Each row, then roughly how far along a hidden order it lies, from 0 to 15
[-16, 10, 9, -4, 11, -2, -1, -18, -4, 10, 1, 3, 3, -4, 0, 1, 10, 2, 16, -2, 3, -9, -6, 3, 2] : 8
[-4, 15, 2, -5, -13, -12, 1, -16, 4, 2, -6, 3, -1, 0, -1, -8, -3, -4, 19, -6, 10, 15, 5, -12, 9] : 5
[26, -11, -6, 8, 0, -6, -6, -14, 7, 4, 6, 0, 2, -6, -2, 3, 1, -3, -14, -6, -11, -19, 3, -11, -12] : 5
[-3, 7, 0, 5, -11, -10, -2, -18, 5, 1, -2, 1, 0, -7, -1, -3, 4, 3, 10, -4, -10, 1, 3, -12, -5] : 6
[9, 26, 7, -2, 2, 10, 1, -7, -5, 3, 8, 7, -3, -4, -1, 0, 12, 5, 14, -4, 4, 3, 0, -2, 21] : 14
[-48, 6, 4, -5, 17, 22, -12, -15, -1, 9, -2, -4, 2, -2, 3, 9, 11, -12, -2, -4, -15, -43, -3, 20, 0] : 7
[-11, 24, 9, -11, -12, 0, -2, -24, -3, 10, 0, 11, 2, -7, 2, -9, 1, 2, 26, -7, 11, 27, 1, -6, 16] : 9
[-7, 46, 13, -6, -7, 3, -3, -32, 3, 23, 14, 7, 3, -6, 2, 0, 8, -3, 26, -14, 11, -21, 0, -9, 9] : 15
[-4, 8, 0, 0, -4, 9, -8, -22, 7, 6, 4, 13, -1, -10, -1, -3, 11, 0, 7, -3, -6, -20, 2, -8, -1] : 12
[4, 27, 9, -3, -1, 15, -3, -5, 3, 5, 3, 4, 1, -5, 0, 3, -1, -6, 2, -2, 0, -3, 2, 1, 15] : 8
[-7, -13, 1, 2, 5, 7, -5, -5, 1, -6, -7, 8, -2, -5, -3, 0, 14, 4, 2, 7, -6, -7, 0, 0, 9] : 15
[12, 12, 1, 2, -5, 10, -7, -5, 7, 7, 5, 9, 1, -8, -1, 1, 1, 3, -3, -2, -6, -13, 3, -8, 3] : 9
[-13, 22, 3, -4, 9, 0, 1, -21, 0, 8, 8, 4, -1, 2, 1, -1, 9, -2, 29, -5, 10, -14, -3, 4, 2] : 2
[-4, 40, 11, -1, -1, -5, -10, -55, 3, 14, 6, 16, 2, -16, -5, -9, 16, 8, 45, -14, -4, 1, 1, -17, 20] : 3
[-8, 12, -1, 3, -4, -8, -4, -29, 2, 1, 1, 6, 0, -7, -2, -7, 9, 3, 27, -5, -10, -1, 2, -11, 3] : 3
[-36, 20, 10, -5, 3, 6, -2, -21, 1, 11, 0, 7, 2, -4, 1, -1, 10, -3, 24, 0, 3, -16, -5, 7, 2] : 12
[17, -1, 1, 4, 6, 0, -4, -1, 2, -2, -5, 3, 1, -3, -4, 3, 0, 4, -6, 1, -7, -2, -1, -3, 6] : 2
[-1, 4, 4, -8, -15, -5, 0, -4, -3, 6, 1, 2, 2, -3, 2, -5, -8, -2, -3, -4, 5, 24, 4, -8, 4] : 13
[6, 8, 5, 0, 10, 7, -1, 2, 3, -2, -6, 4, 1, -1, -3, 3, -1, 4, -2, 6, -1, 8, 0, -1, 13] : 5
[-15, 10, 8, -8, -5, 5, -7, -19, 2, 18, 9, 8, 5, -11, 4, -2, -1, -2, 2, -7, 3, -4, -1, -2, -3] : 13
[24, -19, 1, 1, 5, -12, -5, -12, -2, 3, 2, 0, -1, -7, -4, 4, 14, -2, -15, -7, -8, -15, 1, -8, 3] : 15
[-2, 25, 2, -2, 2, 15, -4, -16, -1, 10, 15, 7, -1, -5, 2, 0, 12, -2, 17, -9, 1, -20, 2, -1, 11] : 15
[-7, 24, 12, 1, -13, -11, 9, -7, 3, -8, -22, 1, 1, 2, -7, -2, 0, 12, 13, 14, 2, 40, -1, -9, 20] : 10
[-9, 11, 0, 2, -2, 19, 0, 5, -1, -7, 1, 8, -3, -2, 0, 0, 9, 6, 5, 4, -3, -3, 0, 4, 10] : 15
[25, -3, -3, 2, 10, 15, -12, 3, 2, 4, 15, 2, 1, -8, 1, 8, -2, -3, -18, -5, -14, -31, 2, 0, 1] : 5
[21, -4, -3, -3, -8, -12, -5, -12, 0, 12, 9, -1, 0, -4, 2, -3, -6, -5, 1, -16, 5, 1, 5, -11, -2] : 2
[-6, 3, 10, -7, 8, -8, 2, -9, -7, 2, -6, 3, 3, -1, -2, -2, 2, 6, 10, 3, 10, 27, -7, 3, 13] : 3
[0, 16, 3, -2, 13, 7, -5, -14, -6, 8, 13, -4, 1, -3, 1, 6, 13, -4, 2, -11, -5, -29, -1, 6, 3] : 10
[6, -17, -3, -4, 4, -7, -4, -15, -4, 4, 5, 0, -3, -6, -1, -1, 14, -10, -5, -12, -1, -18, 4, -7, 8] : 14
[9, 9, 5, -8, -7, -14, 0, -7, -2, 1, -2, -2, 1, 1, 0, -5, -7, -3, 8, -8, 11, 25, 3, -7, 17] : 0
[3, -10, 5, -13, 10, 1, -10, -9, -5, 13, 7, 5, 1, -8, 2, 0, 8, -9, -8, -11, 9, -8, -1, 3, 7] : 12
[1, -9, 6, -12, 8, -2, -3, -9, -5, 8, 2, 6, 1, -5, 1, -1, 4, -4, -1, -5, 13, 0, -3, 2, 8] : 11
[8, -7, -4, -2, 7, -12, -5, -23, -5, 0, 4, -1, -2, -3, -2, -3, 7, -4, 13, -12, -3, -4, 3, -9, 9] : 0
[-13, 13, 16, -8, 12, -8, 1, -16, -5, 8, -6, 3, 4, -2, -3, 0, 7, 3, 19, -1, 7, 13, -7, 5, 15] : 5
[-10, 6, 8, -1, 7, -4, 4, -1, -3, 5, 1, -1, 2, 0, -1, -2, 8, 3, 13, 0, 4, -7, -6, 3, -2] : 10
[12, -6, 2, -6, -1, -15, -2, -13, -2, 1, -2, -6, -1, -4, -3, 1, 8, -6, -12, -5, -3, -6, 4, -10, 8] : 14
[-3, 20, 3, 1, 6, 13, -7, -5, -3, 5, 10, -7, 2, 2, 1, 9, 2, -4, -4, -7, -10, -19, 1, 9, 4] : 5
[4, 6, 10, -10, 1, -12, 3, -17, -7, 5, -3, 8, 1, -3, -2, -7, 4, 7, 25, -5, 16, 35, -4, -2, 21] : 4
[-14, -1, 9, -7, 13, -2, -2, -6, 0, 8, -3, -1, 2, 1, 0, 5, 5, -6, 0, 1, 10, -14, -6, 7, 2] : 10
[11, -4, 5, -8, -11, -7, -1, -3, -2, 9, 6, 0, 3, -6, 2, -2, -8, -2, -13, -3, 7, 20, 2, -9, 3] : 14
